Below are the code and all the weights of a small trained network. Each question names an input and a class and asks about switching units off, where a switched-off unit gives its printed mean instead of its output.

import numpy as np


def w(rows, s, z=0):
    codes = np.array(rows[::2]) - 128.0
    scale = np.full(codes.shape[1], s)
    scale[-1] = z or s
    return codes * scale


def norm(h):
    return h / np.sqrt((h * h).mean(-1, keepdims=True) + 1e-5)


def f(y):
    return np.maximum(y, 0)


def log_softmax(a):
    a = a - a.max(-1, keepdims=True)
    return a - np.log(np.exp(a).sum(-1, keepdims=True))


def net(x, mask):
    res = np.array(x, float).reshape(1, 5) / 4 @ E
    u = 0
    for l in range(2):
        y = f(norm(res) @ A[l][:, :-1].T + A[l][:, -1])
        res = res + np.where(mask[u : u + 9], y, B[l][:, -1]) @ B[l][:, :-1]
        u += 9
    return log_softmax(norm(res)[-1] @ U[:, :-1].T + U[:, -1])


A, B = {}, {}
E = w([
[218,163,180,3,96,127,179,94,125,161,120],'x0',
[187,86,142,111,134,57,68,187,113,120,154],'x1',
[139,98,144,158,179,104,121,62,213,208,127],'x2',
[144,182,41,117,103,127,58,61,99,168,168],'x3',
[156,122,177,225,104,69,151,45,66,94,96],'x4',
],0.0042)
A[0] = w([
[135,113,185,159,167,89,166,114,113,73,73,77],'0.n1',
[175,159,122,173,102,110,201,49,138,62,123,78],'0.n2',
[175,162,148,47,110,163,220,86,127,149,117,2],'0.n3',
[131,66,186,130,133,191,208,184,160,85,113,111],'0.n4',
[135,174,99,96,64,154,209,187,98,48,127,68],'0.n5',
[161,74,156,135,219,167,146,75,187,225,123,19],'0.n6',
[121,175,86,59,193,173,151,184,212,127,154,23],'0.n7',
[42,246,113,138,84,184,253,79,168,159,82,18],'0.n8',
[137,180,40,131,96,151,101,88,94,144,152,57],'0.n9',
],0.005,0.0029)
B[0] = w([
[137,93,62,71,115,178,133,117,153,138,143,199],'0.n1',
[99,47,52,55,120,146,110,129,79,166,95,200],'0.n2',
[3,148,156,115,135,76,86,112,149,57,169,233],'0.n3',
[193,110,137,144,105,176,178,104,193,80,197,252],'0.n4',
[169,198,68,174,198,99,148,130,163,187,71,226],'0.n5',
[176,217,55,136,175,109,178,168,122,115,94,230],'0.n6',
[102,27,82,125,43,110,145,89,62,156,53,255],'0.n7',
[136,113,239,191,158,162,33,204,66,231,147,250],'0.n8',
[154,113,185,152,120,189,163,124,199,83,127,212],'0.n9',
],0.0058,0.0033)
A[1] = w([
[143,184,192,40,99,86,155,110,125,158,114,143],'1.n1',
[2,111,74,206,170,131,141,158,159,97,160,104],'1.n2',
[172,198,65,117,90,155,49,96,116,181,163,124],'1.n3',
[76,96,95,58,107,181,109,183,154,164,110,5],'1.n4',
[144,87,147,154,113,97,132,68,56,109,68,38],'1.n5',
[148,219,115,150,102,151,145,183,45,75,101,38],'1.n6',
[158,153,106,150,73,170,69,57,120,117,186,60],'1.n7',
[227,84,154,113,123,50,73,200,101,144,196,8],'1.n8',
[137,142,127,166,160,59,149,89,166,177,70,78],'1.n9',
],0.0064,0.0023)
B[1] = w([
[54,145,107,214,104,66,19,80,99,41,199,219],'1.n1',
[127,177,175,66,90,70,80,64,91,99,168,255],'1.n2',
[151,92,183,160,142,131,218,173,154,72,109,235],'1.n3',
[166,64,67,116,102,97,161,87,81,155,98,216],'1.n4',
[98,74,22,16,37,150,149,171,143,188,103,169],'1.n5',
[170,197,85,107,224,61,123,136,219,210,94,175],'1.n6',
[161,69,194,100,131,164,199,157,176,70,167,183],'1.n7',
[55,157,192,189,154,254,115,86,86,230,90,210],'1.n8',
[152,197,67,74,156,116,122,245,123,115,88,180],'1.n9',
],0.0062,0.0049)
U = w([
[118,2,20,67,24,119,145,125,91,148,87,128],'0',
[71,176,149,126,86,50,35,73,114,38,220,247],'1',
[192,235,65,130,211,87,143,182,185,134,81,87],'2',
[191,57,194,151,105,184,217,143,198,42,174,105],'3',
[87,136,189,181,134,226,73,133,64,212,109,60],'4',
],0.0091,0.0012)

Each question gives the input, the list of numbers given to net, and the class t.
The units are the neurons (one row each of A and B). Each row of codes is followed by its name. A weight is (code - 128) times the scale printed after its matrix; where a second scale follows, it is the last column's (A, B and U).
mask holds one flag per neuron, layer by layer. A switched-off neuron (its flag False) gives its mean, the last column of its row in B, instead of its output. The means were averaged over made-up inputs and are rounded, as every weight is.
A unit's drop is (log p(t) with every unit on - log p(t) with that unit switched off) / (log p(t) with every unit on - log p(t) with every unit switched off).
The circuit of an input: a set's keep is (log p(t) with only the set's units on - log p(t) with every unit switched off) / (log p(t) with every unit on - log p(t) with every unit switched off). Starting from the 12 units with the biggest drops (on a tie, the unit counted first), units are removed one at a time, each time the one whose removal leaves the highest keep (on an exact tie, the one counted first), for as long as the keep stays at least 0.8.
units of the circuit, in order: the units of the circuit, biggest drop first
unit that matters most: the unit with the biggest drop
top k neurons: the k neurons with the biggest drops, biggest first
k most important neurons of layer l: the k neurons of layer l with the biggest drops, biggest first
input [2,-6,8,3,-8], class 0: most important neuron of layer 1 : (1.n4)
input [6,7,-7,2,2], class 2: top 2 neurons : (1.n6; 0.n5)
input [4,-7,-7,-6,-4], class 2: 2 most important neurons of layer 1 : (1.n6; 1.n8)
input [5,-1,6,-5,-5], class 2: top 2 neurons : (0.n6; 0.n2)
input [8,1,6,-7,0], class 1: top 2 neurons : (1.n1; 0.n3)
input [-2,2,4,8,7], class 3: top 2 neurons : (1.n7; 0.n7)
input [7,-6,-2,-7,-3], class 1: top 2 neurons : (0.n3; 1.n1)
input [8,2,-7,-4,7], class 1: top 2 neurons : (1.n1; 0.n7)
input [-1,-7,-2,1,7], class 0: 2 most important neurons of layer 1 : (1.n5; 1.n8)
input [8,8,6,-7,0], class 1: 4 most important neurons of layer 0 : (0.n8; 0.n3; 0.n5; 0.n9)
input [-6,1,-4,7,1], class 3: units of the circuit, in order : (1.n7; 0.n9)
input [-4,-6,0,1,-7], class 0: top 3 neurons : (0.n7; 1.n4; 1.n8)
input [5,-7,1,2,2], class 4: top 2 neurons : (0.n8; 1.n2)
input [-7,-6,6,0,-3], class 1: unit that matters most : 1.n2
input [0,7,4,1,7], class 0: top 3 neurons : (1.n5; 0.n8; 0.n2)
input [6,1,-2,-2,-5], class 1: 2 most important neurons of layer 1 : (1.n1; 1.n5)
input [1,6,-5,-1,4], class 4: top 3 neurons : (1.n8; 0.n6; 0.n7)
input [5,-8,6,-5,3], class 4: 2 most important neurons of layer 0 : (0.n8; 0.n5)
input [6,-2,-4,-7,7], class 0: 4 most important neurons of layer 1 : (1.n5; 1.n3; 1.n2; 1.n7)
input [-3,8,3,8,6], class 3: units of the circuit, in order : (1.n7; 1.n3)
